Below is a small trained network, with its code and all its weights. Each question gives an input and a class and asks what happens when units are switched off, that is, made to give their printed mean instead of their output.

import numpy as np


def w(rows, s, z=0):
    codes = np.array(rows[::2]) - 128.0
    scale = np.full(codes.shape[1], s)
    scale[-1] = z or s
    return codes * scale


def norm(h):
    return h / np.sqrt((h * h).mean(-1, keepdims=True) + 1e-5)


def f(y):
    return y / 2 * (1 + np.tanh(0.7978845608 * (y + 0.044715 * y**3)))


def log_softmax(a):
    a = a - a.max(-1, keepdims=True)
    return a - np.log(np.exp(a).sum(-1, keepdims=True))


def net(x, mask):
    res = np.array(x, float).reshape(1, 4) / 4 @ E
    u = 0
    for l in range(2):
        y = f(norm(res) @ A[l][:, :-1].T + A[l][:, -1])
        res = res + np.where(mask[u : u + 6], y, B[l][:, -1]) @ B[l][:, :-1]
        u += 6
    return log_softmax(norm(res)[-1] @ U[:, :-1].T + U[:, -1])


A, B = {}, {}
E = w([
[139,77,255,148,121,137,189,208],'x0',
[139,22,149,57,181,177,208,126],'x1',
[190,193,130,85,154,170,155,221],'x2',
[122,130,122,137,134,128,131,127],'x3',
],0.0079)
A[0] = w([
[172,103,190,69,171,124,155,79,119],'0.n0',
[147,27,41,3,185,118,90,74,55],'0.n1',
[115,250,69,107,108,193,21,82,122],'0.n2',
[55,241,145,72,132,183,152,136,75],'0.n3',
[123,65,180,116,120,132,36,226,140],'0.n4',
[190,114,40,47,204,187,107,157,4],'0.n5',
],0.0055,0.0026)
B[0] = w([
[173,193,119,117,180,210,122,110,170],'0.n0',
[198,77,67,179,129,122,179,119,232],'0.n1',
[112,197,173,73,133,191,174,124,254],'0.n2',
[146,97,143,101,151,79,145,169,138],'0.n3',
[107,163,101,185,69,114,131,138,158],'0.n4',
[177,65,211,115,187,54,7,154,188],'0.n5',
],0.011,0.0047)
A[1] = w([
[136,180,126,133,113,207,146,250,115],'1.n0',
[86,186,132,147,30,133,217,120,137],'1.n1',
[64,69,234,65,211,229,178,162,253],'1.n2',
[54,104,187,121,64,2,135,192,52],'1.n3',
[181,220,48,224,145,79,201,124,143],'1.n4',
[100,146,198,194,149,229,153,47,239],'1.n5',
],0.0074,0.002)
B[1] = w([
[217,155,64,180,163,81,217,170,219],'1.n0',
[37,19,171,117,238,98,76,83,214],'1.n1',
[36,213,118,75,113,120,103,83,255],'1.n2',
[154,124,124,186,145,194,80,220,171],'1.n3',
[166,86,180,141,33,172,193,159,179],'1.n4',
[126,120,111,108,2,125,37,106,224],'1.n5',
],0.0094,0.006)
U = w([
[36,129,125,97,30,159,95,32,253],'0',
[115,253,121,72,129,152,184,156,194],'1',
[179,42,21,157,99,192,205,61,122],'2',
[187,94,139,65,219,118,87,127,58],'3',
[88,61,182,213,90,160,52,173,72],'4',
[196,133,175,238,128,94,213,184,49],'5',
],0.013,0.0026)

Each question gives the input, the list of numbers given to net, and the class t.
The units are the neurons (one row each of A and B). Each row of codes is followed by its name. A weight is (code - 128) times the scale printed after its matrix; where a second scale follows, it is the last column's (A, B and U).
mask holds one flag per neuron, layer by layer. A switched-off neuron (its flag False) gives its mean, the last column of its row in B, instead of its output. The means were averaged over made-up inputs and are rounded, as every weight is.
A unit's drop is (log p(t) with every unit on - log p(t) with that unit switched off) / (log p(t) with every unit on - log p(t) with every unit switched off).
The circuit of an input: a set's keep is (log p(t) with only the set's units on - log p(t) with every unit switched off) / (log p(t) with every unit on - log p(t) with every unit switched off). Starting from all 12 units, units are removed one at a time, each time the one whose removal leaves the highest keep (on an exact tie, the one counted first), for as long as the keep stays at least 0.8.
circuit, biggest first: the units of the circuit, biggest drop first
most important unit: the unit with the biggest drop
k most important neurons: the k neurons with the biggest drops, biggest first
k most important neurons of layer l: the k neurons of layer l with the biggest drops, biggest first
drop of u: that unit's drop, to one decimal
input [-5,5,2,7], class 3: 2 most important neurons : [0.n5, 1.n0]
input [-8,-1,2,6], class 1: most important unit : 0.n2
input [-3,2,-8,8], class 2: 2 most important neurons : [1.n2, 0.n1]
input [2,-8,-1,0], class 4: 2 most important neurons : [1.n1, 1.n2]
input [-2,1,1,-8], class 3: 2 most important neurons : [0.n5, 0.n1]
input [-6,2,2,-4], class 3: 2 most important neurons : [0.n5, 0.n1]
input [0,1,-4,2], class 2: 2 most important neurons of layer 0 : [0.n2, 0.n1]
input [6,5,8,-3], class 1: 2 most important neurons : [1.n2, 0.n1]
input [-4,6,3,7], class 3: 2 most important neurons : [0.n5, 1.n0]
input [-7,7,1,3], class 3: 2 most important neurons of layer 0 : [0.n5, 0.n4]
input [8,1,-8,6], class 0: 3 most important neurons : [1.n2, 0.n5, 1.n5]
input [2,-8,2,-7], class 5: 2 most important neurons : [1.n0, 1.n2]
input [-5,2,1,-8], class 3: 2 most important neurons of layer 0 : [0.n5, 0.n1]
input [5,5,-1,4], class 0: most important unit : 1.n5
input [7,5,2,8], class 1: 2 most important neurons : [1.n2, 1.n0]
input [0,1,-6,2], class 2: 4 most important neurons : [0.n2, 1.n2, 1.n1, 0.n0]
input [3,-1,-8,-7], class 4: 2 most important neurons : [0.n2, 1.n3]
input [1,-2,-8,-4], class 4: 2 most important neurons of layer 1 : [1.n3, 1.n2]
input [3,-2,7,5], class 5: 2 most important neurons of layer 0 : [0.n2, 0.n4]
input [3,8,-7,1], class 0: circuit, biggest first : [1.n2]
input [-4,2,5,1], class 3: drop of 0.n1 : 0.0
input [2,6,-5,-6], class 0: drop of 1.n2 : 0.2
input [6,2,4,3], class 1: drop of 1.n2 : 1.4
